Here is a tiny trained network, its code and every weight. The questions are about switching its units off for an input and a class, where a switched-off unit gives its printed mean instead of its output.

import numpy as np


def w(rows, s, z=0):
    codes = np.array(rows[::2]) - 128.0
    scale = np.full(codes.shape[1], s)
    scale[-1] = z or s
    return codes * scale


def f(y):
    return y / 2 * (1 + np.tanh(0.7978845608 * (y + 0.044715 * y**3)))


def log_softmax(a):
    a = a - a.max(-1, keepdims=True)
    return a - np.log(np.exp(a).sum(-1, keepdims=True))


def net(x, mask):
    res = np.array(x, float).reshape(1, 3) / 4 @ E
    y = f(res @ A[0][:, :-1].T + A[0][:, -1])
    res = res + np.where(mask, y, B[0][:, -1]) @ B[0][:, :-1]
    return log_softmax(res[-1] @ U[:, :-1].T + U[:, -1])


A, B = {}, {}
E = w([
[115,157,132,11],'x0',
[183,22,126,67],'x1',
[45,93,206,150],'x2',
],0.011)
A[0] = w([
[170,41,89,144,87],'n1',
[160,47,147,94,116],'n2',
[145,110,102,186,156],'n3',
[68,201,76,154,94],'n4',
[99,81,98,106,58],'n5',
[189,172,34,125,81],'n6',
[157,131,130,199,135],'n7',
[93,145,113,54,92],'n8',
[156,129,88,118,254],'n9',
[134,112,93,175,181],'n10',
[175,52,122,112,104],'n11',
[151,87,142,106,110],'n12',
[191,146,82,127,98],'n13',
[63,84,246,124,77],'n14',
[120,219,162,16,115],'n15',
[205,165,126,120,83],'n16',
[100,204,136,153,98],'n17',
],0.013,0.0085)
B[0] = w([
[183,130,99,135,195],'n1',
[175,156,72,126,220],'n2',
[113,63,157,77,203],'n3',
[235,144,34,143,209],'n4',
[227,128,99,248,132],'n5',
[122,155,210,190,216],'n6',
[142,57,120,105,206],'n7',
[165,60,146,148,186],'n8',
[39,177,153,80,243],'n9',
[84,82,175,60,203],'n10',
[192,165,86,149,204],'n11',
[146,149,87,160,166],'n12',
[138,176,207,208,182],'n13',
[129,220,196,176,252],'n14',
[178,32,147,119,254],'n15',
[157,120,170,176,164],'n16',
[188,118,63,144,198],'n17',
],0.011,0.0086)
U = w([
[130,222,201,195,88],'0',
[161,183,8,168,95],'1',
[142,45,156,128,78],'2',
[84,183,124,59,254],'3',
],0.017,0.0084)

Each question gives the input, the list of numbers given to net, and the class t.
The units are the neurons (one row each of A and B). Each row of codes is followed by its name. A weight is (code - 128) times the scale printed after its matrix; where a second scale follows, it is the last column's (A, B and U).
mask holds one flag per neuron, in row order. A switched-off neuron (its flag False) gives its mean, the last column of its row in B, instead of its output. The means were averaged over made-up inputs and are rounded, as every weight is.
A unit's drop is (log p(t) with every unit on - log p(t) with that unit switched off) / (log p(t) with every unit on - log p(t) with every unit switched off).
The circuit of an input: a set's keep is (log p(t) with only the set's units on - log p(t) with every unit switched off) / (log p(t) with every unit on - log p(t) with every unit switched off). Starting from the 12 units with the biggest drops (on a tie, the unit counted first), units are removed one at a time, each time the one whose removal leaves the highest keep (on an exact tie, the one counted first), for as long as the keep stays at least 0.8.
units of the circuit, in order: the units of the circuit, biggest drop first
k most important neurons: the k neurons with the biggest drops, biggest first
drop of u: that unit's drop, to one decimal
input [8,3,-8], class 0: 3 most important neurons	n6, n13, n9
input [-6,-6,-2], class 1: units of the circuit, in order	n4
input [-1,1,3], class 3: units of the circuit, in order	n6, n13, n15
input [-5,5,-6], class 0: 2 most important neurons	n13, n6
input [-6,-4,-5], class 2: 4 most important neurons	n7, n14, n3, n10
input [2,1,-3], class 3: units of the circuit, in order	n9, n5
input [-7,-6,6], class 2: units of the circuit, in order	n7, n3
input [-1,0,3], class 3: 2 most important neurons	n6, n13
input [-5,-6,-4], class 1: 4 most important neurons	n4, n15, n17, n14
input [-1,3,0], class 3: 3 most important neurons	n4, n17, n15
input [0,6,-8], class 0: 2 most important neurons	n6, n13
input [-5,6,7], class 0: drop of n14	0.9
input [1,2,-4], class 0: drop of n4	0.0
input [8,1,-4], class 2: most important neuron	n15
input [4,-6,-8], class 0: drop of n6	1.5
input [-6,-8,4], class 1: drop of n4	0.3
input [-1,6,-8], class 0: 2 most important neurons	n6, n13
